Here is a tiny trained network, its code and every weight. The questions are about switching its units off for an input and a class, where a switched-off unit gives its printed mean instead of its output.

import numpy as np


def w(rows, s, z=0):
    codes = np.array(rows[::2]) - 128.0
    scale = np.full(codes.shape[1], s)
    scale[-1] = z or s
    return codes * scale


def norm(h):
    return h / np.sqrt((h * h).mean(-1, keepdims=True) + 1e-5)


def f(y):
    return np.maximum(y, 0)


def log_softmax(a):
    a = a - a.max(-1, keepdims=True)
    return a - np.log(np.exp(a).sum(-1, keepdims=True))


def net(x, mask):
    res = np.array(x, float).reshape(1, 7) / 4 @ E
    u = 0
    for l in range(3):
        y = f(norm(res) @ A[l][:, :-1].T + A[l][:, -1])
        res = res + np.where(mask[u : u + 9], y, B[l][:, -1]) @ B[l][:, :-1]
        u += 9
    return log_softmax(norm(res)[-1] @ U[:, :-1].T + U[:, -1])


A, B = {}, {}
E = w([
[130,135,131,126],'x0',
[88,130,172,192],'x1',
[125,120,125,130],'x2',
[2,95,90,86],'x3',
[135,163,27,177],'x4',
[125,125,124,128],'x5',
[128,129,128,127],'x6',
],0.0065)
A[0] = w([
[121,118,241,132,112],'0.n1',
[169,71,254,88,130],'0.n2',
[158,123,178,150,156],'0.n3',
[65,59,147,118,109],'0.n4',
[67,107,78,90,129],'0.n5',
[185,37,133,134,217],'0.n6',
[106,107,69,49,16],'0.n7',
[103,34,112,107,5],'0.n8',
[85,130,135,39,56],'0.n9',
],0.0096,0.0019)
B[0] = w([
[196,53,77,133,212],'0.n1',
[55,145,116,100,254],'0.n2',
[76,9,135,138,188],'0.n3',
[155,218,236,193,203],'0.n4',
[121,160,14,111,218],'0.n5',
[165,119,77,64,188],'0.n6',
[54,148,143,66,185],'0.n7',
[151,115,205,107,165],'0.n8',
[107,218,254,154,190],'0.n9',
],0.0062,0.0056)
A[1] = w([
[190,100,193,165,105],'1.n1',
[39,88,80,182,54],'1.n2',
[88,117,186,213,96],'1.n3',
[254,145,63,251,1],'1.n4',
[93,146,144,162,137],'1.n5',
[230,126,204,40,142],'1.n6',
[147,197,103,127,142],'1.n7',
[16,139,16,162,64],'1.n8',
[73,101,145,82,141],'1.n9',
],0.0097,0.0027)
B[1] = w([
[71,159,112,160,180],'1.n1',
[141,139,96,110,193],'1.n2',
[175,118,93,59,197],'1.n3',
[176,122,138,134,239],'1.n4',
[164,219,150,178,177],'1.n5',
[82,110,89,60,234],'1.n6',
[171,18,1,76,186],'1.n7',
[95,144,138,204,254],'1.n8',
[181,186,84,145,202],'1.n9',
],0.0072,0.0055)
A[2] = w([
[117,172,223,163,37],'2.n1',
[170,136,171,104,53],'2.n2',
[102,1,148,140,79],'2.n3',
[82,141,199,178,25],'2.n4',
[110,33,172,90,229],'2.n5',
[110,134,204,155,41],'2.n6',
[188,127,171,178,7],'2.n7',
[179,74,108,30,243],'2.n8',
[111,87,127,234,192],'2.n9',
],0.0099,0.0021)
B[2] = w([
[170,130,112,39,164],'2.n1',
[100,198,171,170,138],'2.n2',
[77,136,199,201,166],'2.n3',
[217,63,118,101,150],'2.n4',
[103,181,171,105,190],'2.n5',
[222,137,31,95,145],'2.n6',
[140,128,227,103,148],'2.n7',
[107,50,108,161,253],'2.n8',
[170,150,254,135,188],'2.n9',
],0.0082,0.0067)
U = w([
[79,30,143,39,249],'0',
[86,211,182,27,106],'1',
[204,55,62,144,143],'2',
[60,181,61,137,208],'3',
[37,89,250,181,108],'4',
[206,171,178,26,40],'5',
[239,120,199,175,31],'6',
[89,221,144,208,94],'7',
],0.015,0.0012)

Each question gives the input, the list of numbers given to net, and the class t.
The units are the neurons (one row each of A and B). Each row of codes is followed by its name. A weight is (code - 128) times the scale printed after its matrix; where a second scale follows, it is the last column's (A, B and U).
mask holds one flag per neuron, layer by layer. A switched-off neuron (its flag False) gives its mean, the last column of its row in B, instead of its output. The means were averaged over made-up inputs and are rounded, as every weight is.
A unit's drop is (log p(t) with every unit on - log p(t) with that unit switched off) / (log p(t) with every unit on - log p(t) with every unit switched off).
The circuit of an input: a set's keep is (log p(t) with only the set's units on - log p(t) with every unit switched off) / (log p(t) with every unit on - log p(t) with every unit switched off). Starting from the 12 units with the biggest drops (on a tie, the unit counted first), units are removed one at a time, each time the one whose removal leaves the highest keep (on an exact tie, the one counted first), for as long as the keep stays at least 0.8.
circuit, biggest first: the units of the circuit, biggest drop first
unit that matters most: the unit with the biggest drop
k most important neurons: the k neurons with the biggest drops, biggest first
k most important neurons of layer l: the k neurons of layer l with the biggest drops, biggest first
drop when u is switched off: that unit's drop, to one decimal
input [-3,1,3,5,7,2,-1], class 7: circuit, biggest first	[1.n8]
input [5,1,2,6,-1,-3,4], class 5: 2 most important neurons	[0.n4; 0.n9]
input [0,2,-1,-4,-8,-7,6], class 4: 2 most important neurons of layer 0	[0.n3; 0.n5]
input [8,8,7,1,-2,2,-6], class 5: 2 most important neurons	[0.n4; 1.n7]
input [7,1,-5,-7,-8,-3,1], class 4: 3 most important neurons	[2.n3; 0.n3; 0.n5]
input [-4,-5,8,4,-3,-4,-8], class 1: 2 most important neurons of layer 0	[0.n9; 0.n5]
input [-8,2,6,-8,-5,-5,-1], class 4: 2 most important neurons	[2.n3; 0.n3]
input [0,7,-3,1,-2,2,6], class 5: 4 most important neurons	[0.n4; 1.n6; 1.n7; 1.n5]
input [-1,3,1,8,6,3,0], class 7: 2 most important neurons of layer 1	[1.n8; 1.n6]
input [6,4,8,4,3,7,3], class 7: 2 most important neurons	[1.n8; 2.n9]
input [-5,2,1,-8,-2,-6,-5], class 4: 2 most important neurons	[0.n3; 2.n3]
input [2,-3,-2,-5,1,-1,1], class 2: 2 most important neurons	[0.n7; 1.n4]
input [1,1,3,2,-7,-5,6], class 5: 2 most important neurons	[0.n4; 0.n9]
input [8,-8,1,-1,-4,-2,-5], class 0: circuit, biggest first	[2.n8]
input [7,6,-8,-4,-4,-8,6], class 4: 2 most important neurons	[0.n1; 2.n3]
input [8,2,-4,8,8,-7,-7], class 7: 2 most important neurons	[1.n8; 1.n6]
input [0,5,3,8,2,-5,-1], class 7: 2 most important neurons	[0.n5; 1.n8]
input [-8,0,0,-1,0,-4,-5], class 0: 4 most important neurons	[0.n6; 0.n5; 1.n5; 1.n9]
input [-7,3,-2,8,1,-3,6], class 7: 2 most important neurons	[0.n5; 1.n8]
input [-2,-1,7,-5,-4,-4,-1], class 0: unit that matters most	0.n6
input [7,-1,1,2,-7,8,8], class 1: 2 most important neurons of layer 1	[1.n6; 1.n8]
input [-5,4,2,-8,-8,4,4], class 4: drop when 2.n3 is switched off	0.5
input [8,-8,6,4,-6,-2,-8], class 1: drop when 0.n9 is switched off	0.3
input [-8,-6,3,-8,-2,5,-7], class 0: drop when 1.n6 is switched off	0.2
input [2,-7,-5,5,-6,2,6], class 1: drop when 0.n9 is switched off	0.2
input [-8,-1,-6,-6,-4,-5,3], class 0: 2 most important neurons of layer 1	[1.n6; 1.n8]
input [-3,3,0,-1,3,4,1], class 6: unit that matters most	0.n2
